Below are the code and all the weights of a small trained network. Each question names an input and a target symbol and asks about switching units off, where a switched-off unit gives its printed mean instead of its output.

import numpy as np


def w(rows, s, z=0):
    codes = np.array(rows[::2]) - 128.0
    scale = np.full(codes.shape[1], s)
    scale[-1] = z or s
    return codes * scale


def norm(h):
    return h / np.sqrt((h * h).mean(-1, keepdims=True) + 1e-5)


def f(y):
    return y / 2 * (1 + np.tanh(0.7978845608 * (y + 0.044715 * y**3)))


def softmax(a):
    e = np.exp(a - a.max(-1, keepdims=True))
    return e / e.sum(-1, keepdims=True)


def log_softmax(a):
    a = a - a.max(-1, keepdims=True)
    return a - np.log(np.exp(a).sum(-1, keepdims=True))


def net(x, mask):
    ids = ['γηθλμστψω'.index(c) for c in x.split()]
    T = len(ids)
    res = E[ids] + P[:T]
    u = 0
    for l in range(3):
        q, k, v = (norm(res) @ M[l].T for M in (Q, K, V))
        z = softmax(np.where(np.tri(T) > 0, q @ k.T / 2**0.5, -1e9)) @ v
        res = res + np.where(mask[u], z, O[l][:, -1]) @ O[l][:, :-1]
        u += 1
        y = f(norm(res) @ A[l][:, :-1].T + A[l][:, -1])
        res = res + np.where(mask[u : u + 8], y, B[l][:, -1]) @ B[l][:, :-1]
        u += 8
    return log_softmax(norm(res)[-1] @ U[:, :-1].T + U[:, -1])


Q, K, V, O, A, B = {}, {}, {}, {}, {}, {}
E = w([
[166,79,121,173,186,110],'γ',
[60,69,137,98,66,75],'η',
[180,145,169,135,44,161],'θ',
[121,93,90,69,159,190],'λ',
[109,130,254,45,103,204],'μ',
[112,178,149,100,107,71],'σ',
[186,176,81,129,148,162],'τ',
[60,129,122,118,183,151],'ψ',
[169,103,179,196,87,68],'ω',
],0.02)
P = w([
[53,209,254,199,221,149],'0',
[88,177,136,161,198,145],'1',
[127,162,155,134,175,104],'2',
[157,142,146,102,172,101],'3',
[178,123,119,82,157,83],'4',
[201,99,84,68,128,59],'5',
[224,95,152,24,171,13],'6',
],0.007)
Q[0] = w([
[188,175,187,4,174,39],'0.h1',
[72,186,66,192,130,123],'0.h1',
],0.013)
K[0] = w([
[246,39,103,40,97,67],'0.h1',
[86,102,176,163,146,190],'0.h1',
],0.014)
V[0] = w([
[106,28,102,110,190,135],'0.h1',
[162,70,163,247,82,98],'0.h1',
],0.013)
O[0] = w([
[36,189,3,201,84,213,4],'0.h1',
[167,137,161,139,10,102,120],'0.h1',
],0.0069,0.0038)
A[0] = w([
[109,232,117,124,174,27,108],'0.n1',
[225,102,83,209,149,80,154],'0.n2',
[166,88,187,188,98,116,76],'0.n3',
[140,203,100,184,61,62,201],'0.n4',
[57,96,132,119,198,82,211],'0.n5',
[247,230,116,113,130,137,113],'0.n6',
[54,48,136,164,102,109,106],'0.n7',
[92,148,61,134,58,142,6],'0.n8',
],0.015,0.0023)
B[0] = w([
[58,199,82,65,164,100,254],'0.n1',
[75,185,194,211,191,187,188],'0.n2',
[147,129,130,194,33,159,181],'0.n3',
[125,190,45,138,54,148,204],'0.n4',
[64,68,148,160,175,179,236],'0.n5',
[250,118,97,159,160,77,201],'0.n6',
[79,47,116,118,130,131,187],'0.n7',
[60,126,138,123,105,183,160],'0.n8',
],0.016,0.0094)
Q[1] = w([
[176,140,136,48,51,253],'1.h1',
[112,78,240,166,142,71],'1.h1',
],0.0059)
K[1] = w([
[28,152,135,254,98,79],'1.h1',
[177,117,157,66,192,14],'1.h1',
],0.0056)
V[1] = w([
[98,163,65,251,193,37],'1.h1',
[175,105,248,193,184,213],'1.h1',
],0.018)
O[1] = w([
[104,124,125,246,69,74,253],'1.h1',
[75,118,208,96,19,234,125],'1.h1',
],0.012,0.0047)
A[1] = w([
[109,254,212,108,93,83,167],'1.n1',
[121,113,29,85,193,235,10],'1.n2',
[57,177,117,118,77,145,68],'1.n3',
[139,144,131,146,139,118,89],'1.n4',
[175,55,213,112,136,159,220],'1.n5',
[153,75,105,140,164,137,55],'1.n6',
[169,57,73,81,67,34,108],'1.n7',
[196,116,81,151,85,145,1],'1.n8',
],0.013,0.0021)
B[1] = w([
[88,255,191,76,120,91,255],'1.n1',
[179,121,142,37,146,161,185],'1.n2',
[137,96,148,126,83,171,200],'1.n3',
[119,125,104,134,147,113,135],'1.n4',
[147,172,214,193,140,67,189],'1.n5',
[154,100,137,115,175,123,138],'1.n6',
[148,87,208,69,92,132,176],'1.n7',
[125,72,9,115,167,121,150],'1.n8',
],0.016,0.0063)
Q[2] = w([
[166,131,92,210,164,230],'2.h1',
[126,195,49,63,3,193],'2.h1',
],0.0047)
K[2] = w([
[58,93,145,77,92,47],'2.h1',
[40,130,97,231,71,255],'2.h1',
],0.0045)
V[2] = w([
[171,254,83,108,159,193],'2.h1',
[216,90,89,186,185,138],'2.h1',
],0.025)
O[2] = w([
[193,78,118,251,138,213,117],'2.h1',
[76,174,215,144,80,210,7],'2.h1',
],0.013,0.015)
A[2] = w([
[84,88,88,67,76,198,142],'2.n1',
[215,135,123,143,23,111,12],'2.n2',
[97,247,132,196,166,203,118],'2.n3',
[178,135,180,190,103,142,2],'2.n4',
[69,95,112,100,63,36,86],'2.n5',
[26,151,73,125,158,203,61],'2.n6',
[154,57,88,195,91,136,82],'2.n7',
[213,198,116,162,162,194,26],'2.n8',
],0.012,0.0036)
B[2] = w([
[191,183,137,125,84,124,209],'2.n1',
[183,144,3,92,120,183,193],'2.n2',
[65,237,157,103,175,72,217],'2.n3',
[143,72,120,173,162,149,174],'2.n4',
[173,106,184,158,159,83,253],'2.n5',
[104,95,84,69,93,205,185],'2.n6',
[70,75,147,165,144,178,165],'2.n7',
[88,21,151,101,145,112,153],'2.n8',
],0.016,0.0053)
U = w([
[89,131,91,149,34,130,117],'γ',
[108,165,87,55,121,60,251],'η',
[172,133,253,94,101,123,84],'θ',
[98,103,103,91,161,201,35],'λ',
[165,114,172,54,167,199,95],'μ',
[152,79,137,175,209,92,171],'σ',
[54,137,180,172,143,160,77],'τ',
[60,35,147,101,75,69,127],'ψ',
[207,104,134,127,81,125,72],'ω',
],0.0077,0.0021)

Each question gives the input, a string of symbols that net reads in full, and the target symbol t.
The units are the heads (2 rows each of Q, K, V and O) and the neurons (one row each of A and B). Each row of codes is followed by its name. A weight is (code - 128) times the scale printed after its matrix; where a second scale follows, it is the last column's (O, A, B and U).
mask holds one flag per unit, layer by layer, with each layer's heads first. A switched-off unit (its flag False) gives its mean, the last column of its rows in O or B, instead of its output. The means were averaged over made-up inputs and are rounded, as every weight is.
A unit's drop is (log p(t) with every unit on - log p(t) with that unit switched off) / (log p(t) with every unit on - log p(t) with every unit switched off).
The circuit of an input: a set's keep is (log p(t) with only the set's units on - log p(t) with every unit switched off) / (log p(t) with every unit on - log p(t) with every unit switched off). Starting from the 12 units with the biggest drops (on a tie, the unit counted first), units are removed one at a time, each time the one whose removal leaves the highest keep (on an exact tie, the one counted first), for as long as the keep stays at least 0.8.
circuit, biggest first: the units of the circuit, biggest drop first
k most important neurons: the k neurons with the biggest drops, biggest first
top k neurons in layer l: the k neurons of layer l with the biggest drops, biggest first
drop of u: that unit's drop, to one decimal
input γ θ σ σ γ ω, target γ: circuit, biggest first => (0.n4 0.n3)
input η η θ σ σ σ θ, target σ: circuit, biggest first => (0.n1 1.n8)
input θ γ η σ τ, target σ: circuit, biggest first => (0.n6 0.n2 2.n8)
input γ σ σ σ τ γ σ, target γ: circuit, biggest first => (0.h1 0.n4)
input θ σ μ σ η θ, target ω: circuit, biggest first => (0.n1)
input τ μ σ τ, target σ: 2 most important neurons => (0.n6 2.n8)
input η μ τ σ σ μ, target σ: 2 most important neurons => (0.n1 0.n2)
input λ ω σ σ η, target σ: top 2 neurons in layer 0 => (0.n1 0.n5)
input σ σ ψ, target λ: top 2 neurons in layer 2 => (2.n6 2.n5)
input η λ λ, target μ: 2 most important neurons => (1.n2 0.n1)
input η θ θ σ, target θ: top 2 neurons in layer 1 => (1.n7 1.n8)
input η ω σ γ, target τ: top 2 neurons in layer 0 => (0.n2 0.n3)
input σ τ σ θ σ, target θ: top 2 neurons in layer 0 => (0.n6 0.n2)
input λ σ σ γ ω μ, target ω: most important neuron => (2.n2)
input σ γ σ σ σ σ, target σ: top 2 neurons in layer 0 => (0.n1 0.n7)
input η η γ σ θ η θ, target ω: top 2 neurons in layer 2 => (2.n2 2.n3)
input σ σ μ η σ θ, target σ: drop of 1.n5 => 0.1
input ψ σ μ σ η σ μ, target σ: drop of 0.n1 => 0.4
input σ σ γ γ σ, target γ: drop of 0.n2 => 0.2
input σ σ σ μ ψ, target μ: top neuron in layer 1 => (1.n2)
